Each row has a hidden stage along a path, written after it and counted from one end. A new block has a new path.
[  13  161  -56  -34  124    1  258  225  -43  117  -53   16  -24   22
   91 -165  286 -158  183  222  -41   54  -19 -190  140   -4  127 -139
  -26  -49 -164  172 -180   46   19 -181  112 -222 -128   19   39  -17
   91  218   93  -20   11  129   22  135  -10  -89   57]
27
[ 322  -67  146  -39   -8   87 -171   92  182 -139 -119  102  -29  182
  225  124 -142   -4 -120 -109  163  -48  176    3  -52  -87  112  165
  -66 -170  114  -47  196   48 -142  -91  -52  280   77   31   23 -176
  -21 -416 -164 -150   71  -54  -59   28  146 -148  -49]
9
[ 287 -119 -176  364   -5  114   67 -138 -166   52  142  -65  -57  379
   61 -125 -192 -142   15   81  349 -209  337  100   41  271  115  341
  157  183   66   50  218  195 -132 -115  -29    7   17  307  -75 -241
  102  -97   -6 -173 -170   28  -47  101  123  -95 -254]
23
[ 302  -83 -125    3   32  -77  -15  -30   40   56 -254   68  -81   87
  210  -61 -160  196  -83  -89 -157   14  153  -78   86   18  -52  345
  -36  111  -30   94  269  -30 -240 -166  166  105  106 -145  -87  -45
   -6   10  -39  268  -69   38   57   24   38  -35   63]
16
[-349 -179  103   13   96 -340  160  227    5 -141 -240  182 -176 -104
  140   14  263   44  106 -242 -131  -11 -146 -247  279 -281  -35  163
 -163 -423  139  420   45 -144  196   23  175  -22 -176  102   48   63
 -244  256   36 -117  172  -32  -35  -23  -48 -134 -156]
14
[  41    3   42  -19  -81  135  -12 -166  -25  -67   42   -6  -69   80
   18  -81 -250   77  -43  -51  331 -140  303  100   26   56   -1  237
   53 -166  195   56  283   51 -116  -90    8  -41  111   30   47 -180
  -26 -115   51  -64 -122   11 -209  -39    0  -12  -67]
1
[-172   23  -47 -125 -213  175  291 -395  118   54  188   52  -89  -98
 -255 -469 -273  263   47   26  347 -139  434  202  -28  176 -178   90
   90 -376  103  134  284   12 -136   48  153 -233   79  -84   41 -186
 -294  162  314   91 -314  -13 -210  181  -78  -29  -56]
24
[ 131    1  167  -14  -42  159 -146  -25   61 -207  -46  -42 -105  171
  198  180  -63 -122 -117  -30  228 -154   94  -94  -76   64   80  110
   10 -157   78  -87   43   25  -51  -49  -37  151   81 -106   29 -162
   74 -329 -158 -226   59  -14  -34    2  143  -86  -86]
4
[ 182  131   22  126 -188  217  215 -144   62  -15   16   -7 -103  180
  -85 -144 -150   50  -20   87  430 -152  124  126  -55  208  -24   33
   70 -434   89   21  204   16  -85  -68   19  -47   75  -18  -30 -330
   22 -130   83 -141 -145 -176   15  217   42  -10 -158]
3
[-158   77   84   94   26 -153 -136  207   77  -23   68  274   44 -122
   54  283   23 -118  -58  -96 -136  305 -246  192  178  -97  -57  -40
 -142  233   17   73  -67   21  295  -26   94 -167 -228  -86   30  105
 -167  108  104  129  -51  -20  148 -110  120   79  -88]
18
[  79   54  -60   35  173  -29  106  216  179  103  100   51  -16   46
   87 -173  185 -205  157   11   -3  -32   17  -53  138   35  116 -149
  -23  -59 -150  -75 -155  269  -19  -15   82  -92 -119  109  -43  -28
  115    7   -9 -122  102  163   36   82  -12  -21   21]
29
[ -91  -94  112   74 -114 -123  143  166   79   18    8   12    0   83
   18  -93  235 -330  145  108 -181  137 -172 -184   80 -204  137  -56
 -143  143  -61  102 -150  129  236  -79   66  -80 -111  -57  152  114
  -84  126   17 -101  100  127   69   73   41 -200  147]
32
[ 424 -143  -59  213   -7  136   44  -42  -31   23   88   53  -10  343
   35 -122 -204 -127   28  -92  517 -279  363  235   27  265  128  241
  135  -55  151  -36  268  288 -144  -18  -99   82   93  301  -43 -424
   93 -260  -12 -206 -110 -104 -149  114   92 -103 -364]
1
[ -55 -283   22  126  159 -264  -20  301  253   16  -40   73   11   55
  119 -194  209 -213  153  -23 -178   80  -68 -297  198 -190  140   25
 -130  137   56  -17  -27  326  100  -56  211   54  109  107   71  177
 -115 -135   10  -62  193  162  -23  -47   86 -168  261]
21
[ 216  127  -59  212  -88  102  -33 -100  -85  -43  140 -116  -66  296
   65   -2 -235  -60 -119  186  456  -82  191  114   33  103  173  162
    0 -104  221  -20  250  175  -50 -284 -204    8   92  180    6 -225
  133 -213   78 -230 -112 -108 -111  111  105  -29 -116]
32
[ 188 -113   10  152  -90  184  109 -110  -18  -45  -18  -24 -102  177
   66  -59 -192  -10   -6  -83  181 -175  232   70  -40   98  -29  340
  107  -97   23   93  219  -30 -195    1   98   47   -6   74   38 -184
   21  -97 -142 -123  -92   50  -22  -11   53  -73 -154]
0
[-199   13  106 -302  -66    9 -229 -233  -45 -174   60  -89 -103  -50
  117   40 -156   25 -127   30  201  -95  286  -85   30   46   28  133
  -51   13  214  -42  111  104   36 -158  -58  -65  232 -312  120   -7
  -76  -50  118   30  -52   61 -330  -80    4  -34   71]
0
[-174 -229  152  178  -26 -287  -39  205  134  -75 -103  161  -40   57
   55   11  203 -196  113 -142 -224  128 -242 -190  194 -265   47   58
 -173   82   86  114  -20  113  299   10  156   28  -80   11   24  150
 -188    4   -5  -79  177   59  104  -48   45 -131  101]
13
[ 163   58  -75  106  -42   61   55 -118 -134  -34   43 -157 -139  119
   90   68 -184  -40 -136  104  265 -135  212   72   35  187   26  212
   16  -77  121    2  150   91 -103 -169  -63   -6   57  -59   66 -172
  120   11   29  -41 -161  -75  -93   99   52  -21 -166]
0
[-207   54  395  -84 -137 -136  355  241 -109 -137 -506   89  -73  -54
   -4  -22  458 -209  162 -219    8   11 -519 -461  205 -380   53 -126
 -127 -399  127  371  -79 -208  329   94  146 -149  -37 -162   45 -152
   -9  170  160  -45  134  -87  132   17    9 -148   17]
4
[  10  402   10 -129  115   45  110  299    9   71  -61  374   75 -196
  112  283  120  -10  -42  -90   45  248 -292  272  156  116  -93 -205
  -31  -59 -195  202 -147 -193  148  -28   98 -351 -302 -142  -57 -175
   -4  265  169  226 -134 -128  219  -11  119  193 -350]
23
[-123  204  230  -13  116   89  206  264 -148  -61 -206   50    3 -272
  -38   51  246 -158   79   24  -13  139 -276 -169  184 -178  -28 -191
   -8   10   59  177 -187  -74   97   56  221 -304 -137 -144  172  -40
   66  121  232  180 -177   48   93  -76   92  -29   99]
26
[ 127  105  -34  -19 -183   67  100 -169   81   -5   12  -18  -92  227
  -29 -179  -27   -1  -12  216  402 -152   99  -29  -27  334   51  -81
   11 -290   80  -66  110  164   58 -198  -30  -74  268 -235  -61 -288
   -3  -94  192  -60  -67 -213  -50  298   47  -37  -81]
5
[-123   73   37  -49   79 -130  167  245   70    8 -116  164  -11    0
  154   -2  254 -151   89 -157   28   25 -259 -158  195  -53   60  -44
  -59 -176  -81  202  -74  -22  165   -7  112 -174  -89   24  -59  -78
    6  157   62  -62  133   24   94  -33   62   18 -147]
26
[ -28 -181 -252  287   81 -300  -84   82  275  175  215   26  -50  444
  181 -342  152 -214  239   85 -151  -10   79 -225  187    3  247  106
  -92  160 -164  -78   24  402  120 -250   70   44   12  334 -276  215
   13  -55 -149 -350  375  308   47   58  -60  -31  206]
20
[ 159  114   -7   84 -207   89  120 -115  116  -12   18    2  -95  208
  -28 -110 -145   80  -64  200  331  -42  130   71  -47  129   34   24
  -45 -391  122   23  220   43  -19 -228  -37   23  121  -64   -4 -219
  -65 -130  102 -121  -86 -204  -22  271   50  -63  -52]
8
[ 134 -111   94   27   80   55 -240  -29   -8 -193  -10  -40  -85  175
  249  133  -92 -125 -130  -70  183 -133  215 -118    3   16  133  212
    6  105  127  -75   81  120  -78  -40  -62  184   84   40   -7  -95
   40 -334 -102 -175   21   57  -95  -44  194 -137  -84]
21
[  94  114  -96  157  167  -79   30  134  126  102   70  141 -109  104
   57 -116  151  -51  172  -34  -61  -45   48   62  184   70   30 -121
  -31 -157 -154  -50 -105  192   11  -24   78  -59 -270  145 -227  -35
  104   56  -48 -137  107  107  126  154 -128   59  -60]
11
[-141   71 -137 -158  -50   28  132 -346  -77   35  118  -82 -113 -129
  -75 -252 -240  170  -65    0  289 -184  346   74  113  247 -125  158
   68 -120  150   56  221  119 -117  -54   73 -252  161 -214   25 -148
  -57  253  328  231 -296   13 -243   70  -71   69  -70]
27
[ -79  -36 -340  246  385   -4    1  175   57  149  339  -99  -80   20
  132 -218   33  -80  194  358 -101  -39  348  -51  186  205   63   91
   77  168 -123  -46 -111  337 -198 -267  249 -187  -98  257  101  249
   94   86  -59 -103   -8  363 -144  -41  -68   25  195]
27
[-196  -56 -210   76  383 -281  -54  314   48  -26 -108  348 -115  -85
  292  116  148  190   75 -215  -59  -30 -101  -13  356  183 -120  193
   -3 -201  -25  284   50  -43   54  -88  280 -179 -106  121 -129    4
 -100  201   17   50  124  -38   26 -159    3  166 -329]
17
[ -63  280  288  -13 -234  -86  209  101   15    6 -206  155  -25   94
  -64  -12  251 -183  110 -178   40  127 -381  -92  147 -349   97 -228
 -174 -327    4  180  -35 -103  336   13  -59 -126 -245  -23 -175 -144
   38  129  113 -138  126  -41  215  132  -71   -9   -2]
8
[ 158  -60   86 -122  -97   37  -65   15  253  -81 -209   97  -61   89
  255   20 -156  178 -129  -70 -173  130  113 -129  -87 -237    6  282
 -126 -131  -51  123  244 -210 -200 -161  123  233   48 -108   13   57
 -168 -200 -199    6   86   79   53  -22  119 -133  169]
18
[ 177  660  -46 -122  186  271  250  345 -224  126 -147  296   24 -194
   76  254  127  135   38  219  172  215 -137  324  143  218  -92 -266
   61 -261 -202  307 -150 -318  -37 -250  101 -479 -351 -105   11 -294
  183  320  187  234 -269 -171  140   82   -2  220 -324]
1
[-215   21   64 -429  115 -104 -302 -181  -42 -235  118 -192 -144 -192
  240  206  -29 -125 -273   58  171 -156  268 -192   50  182   63  -34
 -101  110  182 -219 -146  260   64  -70 -147   -4  235 -502  156   11
  -11   -3  195  109  -78   12 -335   34  120  -84  -41]
25
[ 118  341 -244  -86  434  190  140  326  -56  168  139  141    0 -294
  123   61   75   61   71  310  -20  103  219  247  148  326  -83 -180
   96   31 -247   75 -257   41 -239 -182  216 -370 -286  -44  152  -40
  120  280  121  261 -275   91  -37   64    0  109 -140]
27
[ 349  511 -429  106  343  140  209   53   11  365  205   27 -129  261
  101 -405  201   35  287  293  100 -153  326  100  169  406  138 -297
  135 -209 -479 -110 -212  236 -274 -234    9 -253 -336  306 -492 -175
  441  185   -7 -178   36  240  142  378 -236  192  -82]
22
[ 353  160 -220  258  -68  168  376 -105  -51  163   -7  -30  -68  151
  -40 -201 -278  128  -55   -4  372 -131  150  229   67  234  -63  246
  125 -289   25  139  349   -4 -285  -99   65 -119   -6  168  -86 -363
  154   89  118   54 -285 -123   83  163   36   91 -252]
28
[ -99  -28   55 -204  116  -11 -316 -128 -170 -199   36 -179  -96  -94
  293  259 -206  -78 -237  -78   54  -99  272 -136   91  -44   57  317
  -34  275  197  -43   80   94  -99 -126  -71   23  101 -202  160   70
   88  -37  -12   83  -83  196 -279 -231   84  -29   40]
29
[ 204  372   35   47  -27  -21  136   88  115  176  -20  155  -28  193
  -23 -211  185  -82  160  -18   15  119  -69   55  135 -164  157 -306
 -117 -202 -190  -13  -73   94   91  -69  -93  -84 -309  175 -363 -130
  154   30   67 -159  103   73  225  273 -110   38   40]
18
[ 159  280  -47  143  113    7  -17  126  107  130  101  236  -26   38
    7   26  108  -90   85  -54  -72  118  -96  246  144  114  -21 -247
  -24   77 -238 -111 -184  135   88   42   51 -158 -359   19 -277  -76
  115   67   33   22  -26   54  288  139  -25  149 -128]
17
[-100   28  184 -110  -30  102 -258 -118  -21 -262    2 -111 -142   19
  207  253 -140  -42 -179   -4  127 -101  171 -127  -31  -49   31  176
  -41  -90  171  -52   62  -25  -29 -109  -32   99   63 -201  111   11
   13 -213 -111 -139   17   81 -155 -107   73  -52   49]
5
[ 109 -259 -115   32   39  -18 -232 -187 -105  -16  115    3   -9  343
  176 -162 -107 -154   54   31  213 -206  428 -103   66  237  181  321
  102  458   77  -25  156  310  -18 -159  -29   12  228   82  -80  -98
  -18 -147   25  -71  -19  167 -241  -27   97 -147  -64]
22
[ -67  -28 -227   76    2  -86   -7 -373 -226   56  102  -93 -148   80
  -51 -263 -170  105    4  110  218 -194  364   -6  185  336  -55  220
   87  200  160   23  198  241  -24 -152   59 -216  182 -132 -114  -97
   -8  215  322  207 -268   28 -186  115  -66   36  -43]
20
[-112  221  140  -16 -131   20  296  122  -34   79   27  -50    4   -4
  -54 -122  168 -228  109  205  -38  211  -59 -104   72 -344  158 -152
 -149 -101  -37  210 -102  -38  144 -158  -19 -177 -251   71  132   64
  -18  219  120 -119  -30  142   14  136  -20 -154  179]
27
[  25  -96  -50 -161   73  -14 -101 -192  -12  -38  -30   23  -73   -5
  110 -152 -136   81  -41 -136  143 -178  316  -74  102  161  -26  209
   59  114   95  -19  168  159 -131   -8   90  -46  199 -156  -60 -116
  -35  -23  137  172 -116   90 -185  -27   29  -23  -25]
22
[ 162   -4   91 -185 -142  196  208   18  337  -58 -206   68  -69   12
  210  -37  -71  107 -111 -106  -88   19   -7 -136 -186  -60  -79  170
  -27 -348 -223  123  114 -298 -263   18  220  139   25 -234   53  -83
 -120 -106 -211   -1   45   44  170   46  169 -107   16]
25
[-433 -213  -50  181   53 -332   11  129  127  -84   36  105  -96  144
  233   29  191 -205   84 -296  -24  -86 -301 -268  259  -29   38  252
  -55 -107    2  211   35   46  299   12  171 -107  -21  162 -116  115
  -94  145  -85 -283  323  130   74 -227   63   74 -173]
25
[-257  -16   29   19  225  -74  206  235  -76  -52  -80  -28 -105 -164
  100  -86  234  -89  135   37  -37  -32  -16 -278  225 -135   23   39
  -19 -183   58  250  -98    1    1  -40  223 -184 -106   93  166   81
   -8  187   85  -53    6  153  -96  -67   -3  -91   50]
26
[-178  -40   -8   77  166 -132   78  222   52  -17  -18  130  -51  -78
  127   39  194 -141   80 -101  -84   29 -155 -108  202    9  -22   19
  -27    5  -58  134 -118   45  123   37  210 -161 -133   11   17   48
  -50  151   36   -4   49   87   81  -76   71    9 -102]
23
[-167 -217  312 -166 -321  152 -227 -181  344 -252  101  174  -27  312
   28 -196  -74    5   82   83  253  -42  305 -118 -213 -151  154   70
  -73 -281  154   38  191   11  138 -121  -28  180  194    8   66  -31
 -426 -496  -98 -453  213   44 -234   59   93 -301  154]
10
[  39   89  -25  -92 -105  -47  -69 -122   30  -47   96  -44  -78   68
   62   39 -228   69 -172  156  319  -26  273   99   40   73   69   94
 -118 -229  259  -11  234  149   12 -295 -147   23  162 -117  100 -122
  -82  -48  169  -15 -111 -157 -251  160   23  -54  -47]
7
[  91  -83    7   15   81  -33 -230 -112  -58 -122  -24    4 -128   25
  151   89 -217  101 -128  -85   67  -89  317   29   96    5  -13  279
  -29   66  196  -17  198  103 -128  -92    1  113   31  -44    2  -37
  -26 -123   -1   54 -101   36 -151  -27   22  -55  -28]
13
[ 272  319 -388   72  464   91   42  229   11  240  206  238 -101 -103
  124   -8   70  164  130  266 -103   34  346  393  168  467 -102 -186
   88    0 -372  -30 -252  134 -249 -165  160 -243 -436   72 -144  -62
  131  269   17  158 -186   68   85  250 -117  149 -265]
16
[-245 -105  144   23  180 -172   76  321  -60 -148 -231  201  -95 -250
   96  183  248  -35   73 -126 -139   50 -212 -145  248 -109 -113   39
  -76 -140  122  286 -103  -88  169   49  273 -140 -146 -121  193   34
 -159  192   92  116  -14  -56   10  -94   37  -75 -117]
10
[-204  -23 -254   31  242 -151  150  120   31   38  113   96 -167   65
  248  -48  260 -105  156  -79    1 -230   -1  -99  208  339  -13   77
   67 -203 -258  163 -183   64   55  -11  153 -212 -191   72 -134  -38
   59  353  -80 -186  176  121   36   30  -55   82 -380]
29
[ 237  -48 -156  230  -42   86  119 -156  -59   96   32   30  -50  222
   15 -212 -283  107    1  -38  237 -102  330  148   72  103    2  365
   97    2   80  137  368   54 -217 -112   66  -18   11  248 -100 -193
   -3  -25   46   -3 -193   35  -45   55   31  -21 -122]
21
[-353 -234  -15   87   89 -287   68  252   63  -52  -67   97  -33   44
  206  -29  228 -167  121  -52 -119   58 -195 -339  234 -139   76  212
  -93   14   50  299   18   21  226 -133  230 -120   44   96  104  179
 -179  151    8 -112  204  126  -39 -178   91  -88   28]
24
[ -25 -240   68  227  -41  164 -214 -244  -62 -171  270   -2  -88  311
   14 -114 -196 -120   50   44  356 -217  495   69  -40   99  121  278
  120  142  198  -14  165  202  -16   -6  -55   82    0  305   -5  -97
 -135 -334  -51 -376  -72  130 -223   -2  107 -198 -124]
20
[-123  -42  185  -82   89 -103  231  327   13  -76 -264  122  -52 -148
   81    6  296 -122  128 -121  -27   15 -212 -218  185 -174    6  -41
  -80 -276   59  253  -86  -52  120   39  198 -121  -54  -69  169  -63
  -60  127   67    1   72  -25  -12  -34   23 -117  -52]
1
[  46 -233  153 -105  -88  148 -145 -117  236 -156   58  131  -27  211
  115 -155  -78  -46   29  -76  188 -130  322  -69 -132   25   92  148
   35  -35   23  -23  117   81  -58   46   45  158  127   27   -2 -111
 -228 -376 -103 -240   76   93 -130   24  157 -230  -29]
21
[ 131  167 -283  244  371   71  -35  176  112  226  337  -56  -27   22
   31 -279  -45  -12  174  377  -47   79  403  104  177   81  105  -89
   32  140  -98 -175  -64  399 -260 -278  151 -144 -159  333  -15  184
  164  -69   18  -59  -81  333  -98   61  -99   59  318]
22
